How the items are linked:
* | ξ θ φ β
Bul | Nuz Rov Kov Pem
Lus | Kag Liv Duz Zef
Zok | Fon Gan Pes Vur
Dib | Zun Kor Fif Bir
Gub | Git Nid Rak Som
Taf | Pab Dol Sul Vig
Kur | Sep Sem Dun Zos
Sig | Dib Vef Tir Far
Pag | Kon Kof Lam Fip
Nad | Pev Fod Big Lor
Rak | Vot Vel Lan Gub
Kef | Laz Mig Sem Des
Kov | Fip Kon Tum Bul
Zup | Zif Pib Zuk Rap
Rit | Pib Fam Ril Zif
Kag | Pes Bap Vur Gop
Nid | Fel Kov Vel Vos
Bir | Meb Zub Dib Tir
Laz | Dak Faz Vav Mes
Veb | Vip Zup Pev Big
Rar | Dut Big Mim Kof
Bon | Pil Ped Vez Tuf
Pil | Muv Seb Vab Kub
Sen | Bif Tuf Fil Mig
Pes | Bel Fen Liv Zok
Mig | Faz Suf Sen Dak
Faz | Vom Vez Bif Fil
Dun | Ref Mes Ret Kur
Des | Mes Dak Kef Ref
Rov | Fop Mim Kon Lam
Git | Vos Fel Vot Lan
Ret | Des Laz Sep Dun
Pup | Zat Gop Mez Das
Ped | Seb Bak Peb Muv
Rus | Big Vip Lor Dut
Liv | Bap Bar Fon Pes
Vab | Ped Buf Dig Pil
Tum | Pag Bot Nuz Kov
Zif | Nep Tel Rit Lef
Som | Lan Vos Gub Bak
Las | Vel Pem Vos Vot
Zop | Fod Lef Vip Pev
Big | Zop Rap Veb Nad
Duz | Vur Fon Gop Lus
Nuz | Lam Fop Fip Tum
Loz | Lok Gub Seb Peb
Fuf | Dav Leg Pab Sul
Mes | Zer Fil Laz Sem
Bot | Kof Dut Fop Kon
Gop | Zok Bel Kag Duz
Pem | Tum Lam Bul Vak
Rem | Bar Sig Gan Bap
Tir | Fif Voz Bir Sig
Nol | Zup Rit Fod Vip
Vom | Bon Vab Suf Der
Mak | Lus Vur Zat Mez
Sof | Taf Bev Ved Kor
Sep | Kef Vav Ref Ret
Zat | Duz Zok Zef Mak
Zet | Das Zat Vuk Fam
Pev | Nol Zuk Zop Veb
Leb | Kur Ref Dud Rol
Buf | Bak Lan Lok Seb
Fet | Bog Zos Leg Dol
Vos | Gef Bul Nid Las
Ril | Mib Zet Nep Rit
Dos | Leg Leb Dol Dav
Vel | Vak Tum Gef Nid
Vig | Fuf Dos Taf Ved
Vot | Nid Vak Las Git
Fif | Vef Sof Meb Dib
Kon | Vep Muk Bot Rov
Muv | Loz Mek Ped Dig
Pib | Tel Fot Mib Nep
Tuf | Kub Muv Bon Suf
Dol | Feb Dud Fet Dos
Far | Bir Zun Sig Laf
Fil | Der Bon Faz Sen
Leg | Rol Kur Feb Fet
Zun | Zub Vig Vef Meb
Zer | Sen Der Dak Vav
Peb | Buf Som Loz Ped
Ved | Sul Dav Vig Sof
Bel | Gan Laf Bap Fon
Fot | Mez Lus Das Vuk
Lok | Som Git Mek Buf
Das | Mak Duz Pup Fot
Fam | Fot Mak Zet Tel
Bev | Dol Bog Dav Pab
Rap | Lef Nep Zup Fod
Zef | Gop Pes Lus Zat
Seb | Mek Rak Buf Loz
Zub | Ved Fuf Kor Voz
Bar | Far Dib Zed Fen
Lam | Bot Rar Rov Pag
Fon | Rem Zed Bel Liv
Mib | Fam Das Mov Pib
Vur | Liv Rem Zok Kag
Vuk | Pup Zef Fot Zet
Fel | Bul Fip Vak Gef
Voz | Sof Sul Zub Vef
Zos | Ret Kef Kur Dud
Sem | Vav Sen Mes Kef
Mek | Gub Vot Bak Lok
Lef | Ril Mov Zif Zuk
Fod | Zuk Ril Rap Nol
Gef | Pem Nuz Fel Vel
Bog | Dud Ret Rol Feb
Zed | Sig Fif Laf Bar
Sul | Bev Fet Fuf Taf
Bap | Fen Far Rem Bel
Vav | Mig Bif Zer Laz
Lor | Veb Nol Nad Rus
Laf | Tir Meb Far Zed
Der | Tuf Pil Vom Bif
Vip | Rap Zif Nol Zop
Bak | Rak Las Som Mek
Mim | Rus Veb Muk Rar
Dut | Nad Zop Rus Muk
Kub | Dig Loz Pil Vez
Zuk | Rit Mib Lef Zup
Mez | Zef Kag Mak Pup
Dud | Dun Des Zos Leb
Dak | Fil Vom Mig Zer
Fip | Rov Vep Pag Nuz
Nep | Mov Vuk Pib Ril
Vep | Mim Lor Kof Fop
Fen | Laf Bir Bar Gan
Feb | Leb Dun Bog Leg
Vef | Kor Taf Voz Zun
Vez | Vab Peb Kub Bon
Tel | Vuk Mez Fam Mov
Lan | Las Gef Git Rak
Ref | Sem Zer Des Sep
Dig | Peb Lok Muv Vab
Muk | Lor Pev Dut Mim
Bif | Suf Kub Der Faz
Mov | Zet Pup Tel Mib
Rol | Zos Sep Leb Bog
Dav | Fet Rol Dos Bev
Vak | Kov Pag Pem Fel
Kof | Muk Nad Rar Vep
Gan | Zed Tir Fen Rem
Suf | Vez Dig Tuf Vom
Pab | Dos Feb Bev Fuf
Meb | Voz Ved Zun Fif
Kor | Vig Pab Sof Zub
Fop | Rar Rus Vep Bot

The rows follow the links: the fewer symbols apart two items are, the more alike their rows tend to be.

Each row is also shifted at random along 10 hidden directions that mean nothing.

Row, then item:
[ 770,  -38,  -94, -321,  -65,  328, -239,  177,   20,  194,   88, -228, -362,  -93,   52,  105,  489, -223, -132, -212,  228,   12, -132,  -71,  230,  164, -445, -100,    6,  141,  178,  192, -108, -127, -162,   -9,  -76, -147,  372,  438,  264,   85]; item Laz
[1063,  240,  404,  358, -146, -161,   -2, -171,  210,  435,  411, -635,   93, -129,   88, -122, -101,  -62,  453,  478,  133,  -44, -173, -296, -258,  -42,  141, -295,   79,  262,  207,  101,  464,   38,    1,  132, -207,  178, -314,  260, -179,   48]; item Rov
[-311, -131,  -18,  -43,   28, -210,  111, -214, -231, -582, -254, -206,   -1,   87,  100, -160, -299, -308,   37, -197, -129,  224,  138,  -47, -164,  171, -181,  287, -367,  266, -190, -118,  -34,   -3,  -43,   74,  257,  131,  -93,  141, -234,  -93]; item Tel
[-319,  -77, -183, -177,   36,  686, -111, -194,  145,  -39, -263,  568,  133, -199,   10,   68,  229,  221, -329, -341,  412,   84,   44,  143, -220,   -7, -112,   31,  249, -217,  -28,  -75, -270,   69,  -30,  240,   -8,  284,   44,  -27,  509,  -13]; item Big
[ -20,  -70, -203,  604,  286, -132,  118, -120, -193,  321,   56, -334,   84,  131, -138,  -48,  291, -118,  188,   21,  134,   59,  230,   60,  -66, -168,   43,  207,  -82,  -90,  310,  228,  112,  131,  324,  161,  235,  362,  150,  254,  159, -164]; item Vur
[ -37, -416,  355,  -61, -223,    9,   14,   40,  -39,  -28, -351,  332,  425, -287, -151, -116,   -4,   48, -323,   -4, -342, -149, -192,  -22, -184, -129,  707, -173,   58,  -34,    9,   60, -116, -134,  -13,   16, -198, -309, -342, -667, -260,  149]; item Pem
[-439, -139,  245, -326,  163,  319,  289,  141,   33,  -20,  188,  -99,  275, -166,  278,   37,  -74,  -82,  557, -243,  124,  -84,  168,  151,  -29,   97,  395,  185,  356,  -40, -164, -275,  -41,  117,  -35,  -84,  209, -437, -325, -242,   26,  -85]; item Zok
[ -27, -142,  331, -146,   78,  284,  288,  186,  -37, -206, -124,   78,   37, -233,  240,  -41,   25,   -9, -181,   36,  -61, -149,  125, -181,   85, -126,  143,  147,   40,   38,   38,   85,   15,  127,  -25, -223,  175, -303,  -15, -106,   45, -187]; item Tir
[-640,   -3,  -73,  350,  201, -321,  183, -148, -319,  -88, -342,   -9,  101,  211, -100,  -59,   -8,  -29, -172, -169,  -98,   59,  197,  -34,  -71,  142,  104,  307, -274, -108,   45,  -14, -132,   65,  239,  125,  277,  272,    8,  -66,  -14,  -52]; item Gop
[ -97,  -95,  -12,  259, -138, -119,  -32,  224,    1,  419, -294,  355, -197,  -76,  105,  -66, -128,  192,    6,  391, -276,  -56,  -69,   35,  192,  -67, -295, -239, -141,   10, -254,  -66,  196,  172, -197, -138, -262, -124,  156,   57,   56,   44]; item Kef
[ 221, -172,  110,  -73, -177, -105, -211,  -16, -632,   80, -520, -481,   25, -244,   99, -111,  282, -414,  -72,  -91, -208,  166, -262,  -83,  -87,  282, -179, -170, -478,  145,  121,   38,   21, -189, -210,  150, -172, -124,    6,  209,  203,  200]; item Lan
[ 182, -199,   74, -466,   39,   80,  141,  242,   85,   30,  -61,  -47, -193,   55,  205,   52,   32, -220,  196, -377,   62,  -18,  125,   20,  233,  359, -168,  205,  138,  176, -235, -226, -198,   31, -158, -121,  198, -409,   27,   74, -107,   -1]; item Sof
[-229,  277,   31,  131, -321,  129,  -80,   64,  -97,  247, -504,  526,  -91, -280,  499,   73, -335,  384, -222,  541, -103,   41, -191,  100,  -60,  134, -325, -431, -126,   67, -210, -388,  222,  250, -408,  -21, -459,  -55, -236, -121,  256,  149]; item Lok
[-883,   13, -125,   36,  -68,   89,  -91,  -81, -340,   29,  220,  111,  215, -191,  344, -261,  128,   19,   95,  295,   35,  247,  -45,  228, -295, -230, -337, -151,    6,  133,  470,   -8,  201,   55, -286,  131, -129, -118, -382,  157,   65,  -16]; item Mim
[ 541,  206,  357,  182,    6,  299,  230, -146,  290,  136,   66, -228,  -62, -148,  330,  -15,  -67,   16,   16,  135,  339,  -63,  109, -316, -172,  145,  -26,   56,   95,  280,   50,    0,  171,  250,   26,   89,  123,  251, -166,  250,    7, -123]; item Vuk
[ 210,  507,  121,   18,   75, -396,  211, -280,  230,  113,  226, -615, -276,   40,  144,   35, -144,  -63,  -26,  444,   52,   57,  126, -397, -141,  101, -258,   57, -209,  249,   90,  147,  301,  159,  178,  175,  138,  417,   29,  400, -151, -150]; item Zet
[-455,   72,  122,  348,  201, -475,  359,   46,  -85,  247,   83,   -3,  259,   31,  -79,  -52, -181,  193,  144,  387, -415, -153,  195,   -9,  -21, -243,  505,  110,  -51, -250,   -1,   63,  184,  166,  305,  -59,  133,  -69, -138, -400, -196, -141]; item Bel
[  41, -369, -278,  942,  -25,  -37, -314,  -12,  260,  197,  253,  153,   91,  328, -600,  -83,   -6,   91,  438,   37,  231,  -69, -105,  233,   93, -559,  188, -169,  269, -105,   42,  177,  173,  -84,  200,  -81, -195,  387,  191,  109,  -75,   14]; item Vez
[ 362,  392,  152,  171,    9, -346,  120,  101,  -54,   65, -398, -404, -282,   51,   51,  327, -228,   42, -131,  406,  -51, -194,  -24, -253,  208,   78,  131, -100, -213,  -97, -130,  -69,  237,  117,  192, -194,  -69,  107,  200,  -15,  210,  -56]; item Bog
[-486,  286,  -76,  -39,   83, -130,   85,   81,  404,   25,   -4, -199, -282,  207,  -73,  440, -318,   93,  226,  125,  213, -193,   74,   17,  259,   43,  173,   -1,  220, -123, -359, -219,   96,  106,  234, -204,   15,  106,  199,  -75,  103,  -90]; item Dos
[   8,  383, -283, -366,   36,  125,   78, -256,  254, -225, -250,  173, -431,   66,  318,  201, -117,   99, -484,  -55,  319,  199,  203,  -54,  -91,  352, -676,  188, -101,  178, -153, -203, -137,  208,  -50,  196,  188,  417,  124,  315,  179, -106]; item Das
[  51, -417,  280,   62,  161,  166,  167,  117, -349, -451,  -52, -651,  141,  -76,  127, -134, -153, -572,  745, -363,   -6,   45,  125,    1,   61,   50,  169,  319, -138,  191, -250,  -95,   98,   -9,  -36, -201,  322, -288,  -13,  210,  -11, -177]; item Laf
[ 566, -158,    7,  208,  -16,  152,  190,  -46,  -93,  138,   39,  140,   68, -190,  415, -233,   41,  -13,  -14,  239,    5,  146,  167,  116, -206,  -98, -257,   66,  -63,  321,  230,   34,  183,  265, -156,   96,   84,  -48, -274,  125, -103, -131]; item Fam
[ 491,   39, -105, -108,    0,  -96,  108, -271, -237,   17, -812, -177,  -51, -252,  121,  187,   51, -136, -512,   21, -165,  131,   64,   -9, -233,  277,    7,   63, -446,  -15, -158,    2,  -57,   92,  161,  306,   49,  312,   97,  -87,  300,  -17]; item Rap
[ 133,  191, -413,  226,  245,  185, -231,  -28,  198, -427,  324, -126, -251,  487, -506,  280,   98,    8,    6, -385,  501,  -68,   81,   12,  300, -188,  -96,  201,  151, -278,   59,  177, -179, -168,  346, -154,  191,  498,  576,  311,  271, -124]; item Feb
[ 210,  465, -158, -272,   62, -440, -153, -282,   12,  -15,  650, -248,  -21,  257,  -98, -205,  -32,   18,  255,   26,   -8,  235,  -55, -115, -171,  138, -466,    0,  -35,   -5,  167,  -15,    3, -164, -100,  256,   27,  202, -108,  351, -206,   78]; item Rar
[-340, -124,  368, -201,  -15, -341,  363,  262,  122,  204, -357,  415,  -13,    7,  115,  -65, -224,  185, -219,   62, -404, -223,  119, -204,  191,  220,  258,   87,   28,   -6, -307, -202, -121,  139,  -32, -158,   78, -430, -150, -435, -344,   20]; item Kor
[-798,  257, -106,  286,  218, -263,   44,   42,  509,   51,  547, -123,  -92,  450, -527,  229, -101,  204,  215,   41,  185, -273,  106,  -84,  262, -289,  406,   93,  357, -322,  -22,  162,   23,  -51,  472, -189,  119,  274,  269, -109, -142, -111]; item Dav
[ 199, -120,  -87,   58,   68,  608,   11, -176,  -34, -183, -339, -213, -213, -210,  296,   48,  386, -249, -369, -141,  643,  166,  131,  -80, -161,  -32, -463,  166,  -16,  295,  385,  166,   29,  172,    2,  157,  199,  383,  158,  587,  480, -239]; item Fot
[ 274, -275,  119,  362,  -24,  136,  169,  171, -122,  134, -314,   95, -125,   28,  300,  -95,  -96, -131,  124, -150,   15,    6,  147,    6,  141,  294, -174,  157, -160,  315, -214, -176,   -5,  216, -159,  -88,  135, -103,  -17,  136, -117,   -3]; item Voz
[-217,  419,  263,  340,  107,  159,  229, -179,  -48,   65, -129, -367,  -53,    3,  214,  166,   72,   20, -293,  -17,  343,  -77,  138, -342, -105,  313,  135,  148, -107,   99,  240,   52,  -11,  163,  221,  134,  204,  410,  -64,  129,  157,  -56]; item Lus
[-863, -225,  -74, -164,   83,    3,   92,  317, -183, -133,  287,    3,  106,  121,   89,   -3,  140, -154,  170, -179,  -35,  -60,  102,  275,  196,  -78,  219,  168,  195,   37,  264,  -23, -112,  -71,  -29, -239,  157, -547, -153, -236, -219,  -37]; item Fuf
[-233, -466, -316,  311, -110, -368, -278,  -96, -477,  -16,   23, -241,  211,   87, -263, -262,   96, -391,  318, -181, -376,  281, -127,  347, -145,  -33,    4,  -35, -379,  164,   60,  127,   16, -249,  -42,  167,  -99,  -25,  -58,    0, -307,  172]; item Gef
[ 189,  197,  -53,  297, -203, -310,  -95, -218,  -80,  -32,   45, -104,   35,   19,   63,  -69, -181,   32, -188,  405, -125,  122, -118,    9, -232,  -70,  -40, -194, -225,  233,  219,   59,  218,  -12,  -36,  125, -192,  231, -247,  -29, -254,   66]; item Pag
[ 766,  412, -132, -374,   25, -588, -258,  -65,    2,   55,  192, -175, -207,  206, -410,  -20,  244,   98, -336,  257, -116,    3, -211, -293,   95, -176, -317, -186,  -47, -309,  326,  258,    6, -278,   89,   61, -160,  116,  307,  243,  106,   75]; item Peb
[-245,  -71,  263,  200, -140, -185,  -72,  122, -248,  238,  211,  445,  403,  -42,  -65, -396, -109,  275,  202,  102, -448,  -56, -187,   -4,  -69,  -34,  179, -232,   -5, -136,   -6,  -73,   -3, -110, -273,  -25, -261, -351, -365, -321, -294,  251]; item Som
[-155, -149, -531,  375,   33,  645, -132, -180,  -72,  180,   10,  818,  218, -112,  138,  -76,  260,  324, -201, -178,  276,  226,  127,  528, -257, -146, -274,   18,  125, -102,  158,  -16, -154,  196, -103,  275,  -42,  320,  -82,  -47,  334,    2]; item Pev
[ 246,  142,  236, -264,  223,  646,  137,   78,  -62, -480,  540, -381,  189,  -36,  114,  137,  198, -179,  157, -511,  382, -124,  136,  -84,   49,   53,  390,  311,  236,  -60,  250,  130, -218, -112,  149, -146,  364, -171,  -44,  -53,  110, -133]; item Rem
[ -88,  124, -104, -155, -157, -104, -137, -131,  245,  308,  296, -622, -121, -308,   58,  174,  229, -166,  -37,  654,   97,   43, -165,   49, -203, -387,    6, -372,   74,  207,  428,  361,  449,  -15,   98,  115, -275,   77,  -20,  169,   74,  -94]; item Kov
[ 511,  166,   75, -160,   -7,  123,  172, -144,   45,  185,  200, -370,  126, -278,  331,  104, -135, -111,  351,  103,  -63,   73,   70,  119, -249,  228,  170,   -6,  -38,  150, -155, -102,  148,  143,   -8,  167,   32,  -36, -259, -111,  -40,   -4]; item Zup
[-272, -190, -296, -310, -178, -151, -285,  117, -360, -299, -270, -325, -141,  -52,  144,   62,  -18, -357,  184,  153,    1,  200, -204,  309,   54, -136, -355, -210, -111,  156,  116, -173,  202, -138, -273, -129, -233, -292,   -2,  209,  184,    8]; item Vab

Start here and follow the symbols in turn, left to right. Where do you end up?
Answer with the item's name.
[-416,  286, -263, -415,  294, -213,  157,   15,  232,  -74,  631, -257, -123,   48,  -49,  138,   16,   28,  216,  287,  -68,    0,  212,   82,   83, -354,  -96,  149,  164, -202,   93,  179,  147,   50,  232,  -78,  210,  -71,  217,   74,   12, -291]
φ ξ φ φ ξ ξ θ: Taf
[-314, -106,  471, -101,  262,  -95,  158, -249,  334, -193,   28, -682,   58,  167, -414,  -98,   -1, -335,  398, -489,  353, -105,   93, -575,  -63,  113,  254,  342,  177,  -74, -197,   81, -101, -112,  314,  100,  382,  348,  162,  383,   -3, -154]
θ φ θ β θ θ: Zun
[ 598, -330, -189,   73,   90,  354,  104,  -61,  241,   22,  229,  731,  194,  -80,   53, -250,  121,  245, -150,  -33,   68,   82,  219,  227, -171, -363, -149,  150,  262,   30,  130,  120,  -76,  173,  -52,   83,  131,   23, -114,  -62, -102, -173]
β ξ φ φ θ β ξ ξ: Vur
[-193,  -48,  -35,  301,  -51, -351, -153,   20,  569,  396,  194, -201, -127,  180, -521,  154,  -51,   79,  250,  316,   61, -228, -154,  -56,  146, -382,  348, -267,  298, -151,  -84,  187,  234,  -88,  315,  -81, -233,  222,  234,  -27, -106,   14]
θ θ β φ β ξ: Bak
[-130,  395,  -51, -348, -249,   50,  -47,  162,  210,  283, -204,  240, -463, -149,  300,  307,   10,  235, -602,  338,  -88,  -99, -129,  -78,  196,  284, -321, -288, -103,  114,  -83,  -43,   14,   97, -164,  -62, -259, -118,  165,  -63,  108,  139]
ξ θ ξ ξ β θ θ θ φ: Gef
[  93,  225,  121,    4, -276,  218,  -56, -240,  609,  -87, -522,  371, -128,  -85,  -76,  378, -471,  319, -471,   43,  128, -160, -145, -132, -143,  256,  349, -223,   55,   -1, -574, -213,  -98,   59,  100,   97, -266,  462,  -26, -399,  -12,  150]
θ φ θ θ ξ ξ ξ β φ: Zif
[-147,   89,  130,  207,  -94,  -84, -223, -113,  313, -235, -415,  -23, -127,  162, -488,  191, -245,  134, -173,   35,  245, -199, -226, -312,   78, -166,  227, -190,   95, -256, -237,  -10,   34, -152,  202, -104, -218,  445,  271,   35,  226,   23]
ξ β θ θ ξ ξ θ: Pag
[ 238,  193,   10,  -58,  -49,  325,  178,  -94,  -21, -206,  109,  216,   44, -241,  440,   25,  -22,  120, -476,  217,   24,   78,  142,   73, -226,  -48,  -48,   57,  -79,  248,  288,  101,   34,  182,  -64,   58,   80,    4, -273, -156,  -84, -116]
ξ θ β φ ξ φ ξ θ θ: Far
[  56, -143,    8, -149, -123, -164,  -91, -198,  480,  -86, -244,  407,   63,    1, -381,   30, -216,  219, -289,   83,  -79,  -73, -108,  -46, -143, -219,  259, -133,  187, -146, -287,   -6,  -69,  -81,  126,   96, -184,  224,    1, -309, -141,   22]
β β θ φ φ θ φ: Lor
[-113, -309,  283, -449,   67,  457,  178,  405,  304,  272,  322, -145,   45, -197,  214,  119,  287, -149,  435, -168,  319, -245,   73,  110,  210,  -95,  322,   16,  648,   50,  126,  -58,    3,   66,  -58, -250,   85, -654, -132,  -99,   68, -104]
φ β ξ β θ β β: Fet
[-105, -225, -107, -657,   22,  -91, -114,  280,  -13,  -65,   12, -141, -250,  -68,   39,  -27,  -26, -234,  489,   -5, -130,   72,  -56,  112,  278,  -93, -489,  -68,   79,  -48, -340, -181,   99,  -64, -283, -232,  -62, -493,  285,  336,  181,  -68]
φ θ β ξ θ ξ β ξ: Pil
[-984,  138, -434, -346, -194,  375, -282, -129,  363, -161,  403,   26, -131,  -92,  115,  264, -129,   -9,  126,   27,  216,  159, -119,  414, -125,  -30, -166, -221,  176,  186, -125,  -76,   46,  -52, -133,   70, -205,   81,  -41,  -31,  -17,   61]
θ φ φ ξ ξ θ: Nad
[-137, -235, -243, -129, -126, -424, -161, -191,  179, -268,   63,  226,   91,  215, -261, -163, -445,  -28,  354,  -67, -258,  204,  -85,  252, -146,  -58,  -50,  -30,   -1,   41, -427, -239,   -9, -129, -112,   85,  -98,   53, -159, -136, -426,   98]
ξ β θ θ β θ φ φ φ ξ: Rit
[-461, -193,   86, -181, -196,  -10, -143,  117,  -30, -325, -522,  133,   11,  -69, -113,  150, -137,  -28, -261,   49,    4, -121, -217,   26,   75, -155,  271, -209,   82,  -82,  -43, -124,   -4, -136,  -55, -211, -230, -201,  -48, -300,   88,   51]
φ β θ β θ β β φ ξ: Rak
[ 771,   34,  438, -260,  -95,  322, -250,   42, -269,  -71,   18, -817,    6, -240,   59,  -30,  314, -421,  282, -182,  346,  -32, -314, -362,   -9,  143,  -90, -185,   23,   92,  277,   87,  100, -250, -189,  -10, -132, -152,   33,  504,  394,  101]
θ β θ ξ θ θ ξ θ θ: Zuk
[ 535,   74,  -43,   11,   97,  200,  -26, -123, -421,  237,   61,  142,  292, -207,   27, -160,  680,   93, -594,  -45,   14,   86,   15,  -31, -251,  -73,   14,   25,  -86, -150,  742,  384, -184,  -68,   61,  308,   40,   66, -101,  -58,  239,   48]
ξ θ β φ ξ ξ β θ θ: Duz
[-414, -121,  249,   -4,  161,   31,  265,   31,  -53,  168,  193,   48,  276,  -48,  119, -224,  162,   33,  145,  -65,   37,  -35,  180,  -63, -107,  -47,  200,  175,  206,  -13,  240,    3,  -29,  101,   35,   49,  213, -191, -284,  -86, -109,  -92]
θ θ θ φ ξ θ: Vig
[ 527, -210,    9, -433,  149,  171,  144, -109,  213,  187, -429, -114, -176, -106,  146,   63,  187, -200,  102, -305,  353,   83,  181,  -65,  -47,  244, -327,  212,  187,   13, -234, -213,  -93,  174,  -16,  191,  208,   97,  136,  380,  373, -143]
ξ β φ φ ξ ξ θ φ ξ: Tir
